Below are the code and all the weights of a small trained network. Each question names an input and a class and asks about switching units off, where a switched-off unit gives its printed mean instead of its output.

import numpy as np


def w(rows, s, z=0):
    codes = np.array(rows[::2]) - 128.0
    scale = np.full(codes.shape[1], s)
    scale[-1] = z or s
    return codes * scale


def f(y):
    return np.maximum(y, 0)


def log_softmax(a):
    a = a - a.max(-1, keepdims=True)
    return a - np.log(np.exp(a).sum(-1, keepdims=True))


def net(x, mask):
    res = np.array(x, float).reshape(1, 4) / 4 @ E
    y = f(res @ A[0][:, :-1].T + A[0][:, -1])
    res = res + np.where(mask, y, B[0][:, -1]) @ B[0][:, :-1]
    return log_softmax(res[-1] @ U[:, :-1].T + U[:, -1])


A, B = {}, {}
E = w([
[181,81,62,157,142,7,82,247,42,186,137,69],'x0',
[143,43,102,18,202,135,111,114,56,106,254,182],'x1',
[119,149,120,170,174,128,117,139,138,165,124,164],'x2',
[2,154,190,5,105,136,13,138,56,109,107,134],'x3',
],0.0082)
A[0] = w([
[131,95,159,85,206,133,130,67,138,113,222,172,128],'n0',
[206,91,94,98,87,130,173,111,200,128,154,118,2],'n1',
[235,74,28,163,131,130,164,100,209,140,135,130,28],'n2',
[28,140,140,103,113,111,1,115,67,55,59,130,33],'n3',
[123,93,70,157,127,103,96,160,45,170,154,116,70],'n4',
[137,42,92,204,176,60,98,221,97,181,108,91,175],'n5',
[149,31,179,87,51,66,130,182,104,101,137,27,93],'n6',
[182,113,120,61,186,153,163,119,51,85,132,158,61],'n7',
[120,160,135,122,158,173,180,36,139,26,139,187,176],'n8',
[105,205,136,173,35,97,134,115,190,182,62,27,140],'n9',
[155,87,36,63,157,126,194,147,85,93,219,151,184],'n10',
],0.0073,0.0038)
B[0] = w([
[47,126,126,136,115,86,202,150,137,111,83,154,193],'n0',
[180,83,93,173,162,150,141,159,113,121,146,147,165],'n1',
[150,57,34,116,85,201,116,157,144,187,143,147,212],'n2',
[194,74,122,74,93,172,93,191,115,218,205,228,202],'n3',
[98,156,150,120,139,133,145,123,174,171,165,99,195],'n4',
[146,166,154,135,156,130,136,89,176,210,116,85,253],'n5',
[148,155,166,139,160,140,170,106,140,203,167,137,184],'n6',
[112,145,57,142,113,124,164,134,142,99,72,94,170],'n7',
[133,125,223,2,140,130,104,62,190,161,194,117,207],'n8',
[72,154,99,90,164,131,211,122,95,129,86,183,212],'n9',
[133,144,140,110,152,86,197,122,88,139,83,130,222],'n10',
],0.0089,0.013)
U = w([
[192,4,26,96,101,217,88,183,108,149,168,199,76],'0',
[149,122,137,114,146,104,137,99,121,121,111,148,254],'1',
[149,153,214,98,163,126,138,84,202,147,147,60,49],'2',
[82,167,78,97,131,59,213,145,54,88,35,182,64],'3',
[155,124,109,155,102,70,51,48,86,93,114,121,179],'4',
[156,96,118,174,67,88,50,171,55,2,104,49,86],'5',
],0.0061,0.009)

Each question gives the input, the list of numbers given to net, and the class t.
The units are the neurons (one row each of A and B). Each row of codes is followed by its name. A weight is (code - 128) times the scale printed after its matrix; where a second scale follows, it is the last column's (A, B and U).
mask holds one flag per neuron, in row order. A switched-off neuron (its flag False) gives its mean, the last column of its row in B, instead of its output. The means were averaged over made-up inputs and are rounded, as every weight is.
A unit's drop is (log p(t) with every unit on - log p(t) with that unit switched off) / (log p(t) with every unit on - log p(t) with every unit switched off).
The circuit of an input: a set's keep is (log p(t) with only the set's units on - log p(t) with every unit switched off) / (log p(t) with every unit on - log p(t) with every unit switched off). Starting from all 11 units, units are removed one at a time, each time the one whose removal leaves the highest keep (on an exact tie, the one counted first), for as long as the keep stays at least 0.8.
circuit, biggest first: the units of the circuit, biggest drop first
unit that matters most: the unit with the biggest drop
top k neurons: the k neurons with the biggest drops, biggest first
drop of u: that unit's drop, to one decimal
input [1,-6,1,-8], class 0: circuit, biggest first -> n2
input [8,-3,4,7], class 2: top 4 neurons -> n5, n2, n4, n6
input [1,4,2,-3], class 3: top 4 neurons -> n3, n10, n8, n0
input [6,-8,3,-5], class 3: top 4 neurons -> n9, n8, n3, n6
input [-1,8,-1,-5], class 3: top 3 neurons -> n10, n0, n3
input [5,8,4,4], class 3: circuit, biggest first -> n10, n0
input [7,4,4,0], class 2: circuit, biggest first -> n5, n4
input [0,5,2,-2], class 3: circuit, biggest first -> n0, n10, n3
input [1,7,2,5], class 3: circuit, biggest first -> n0, n10
input [8,-8,-2,3], class 2: top 2 neurons -> n5, n6
input [5,3,-1,-4], class 2: top 4 neurons -> n5, n3, n4, n9
input [2,8,1,6], class 3: top 3 neurons -> n0, n10, n2
input [8,5,3,2], class 2: circuit, biggest first -> n5, n4
input [7,5,6,-2], class 2: unit that matters most -> n5
input [-7,-8,1,5], class 3: top 2 neurons -> n9, n5
input [-7,-5,5,7], class 0: top 2 neurons -> n3, n5
input [8,4,-4,-5], class 2: top 2 neurons -> n5, n4
input [2,-3,-2,4], class 0: top 2 neurons -> n3, n10
input [-4,-5,3,2], class 3: top 2 neurons -> n9, n5
input [-3,-8,-1,4], class 3: unit that matters most -> n9
input [-4,3,0,7], class 0: top 2 neurons -> n3, n5
input [4,8,-1,-6], class 3: top 3 neurons -> n10, n0, n3
input [-3,3,-5,8], class 0: drop of n3 -> 1.5
input [7,3,5,-1], class 2: drop of n4 -> 0.1
input [-4,-5,8,-8], class 0: drop of n2 -> 0.7
input [-2,0,0,8], class 0: drop of n3 -> 0.7
input [-4,-1,-5,7], class 0: circuit, biggest first -> n3
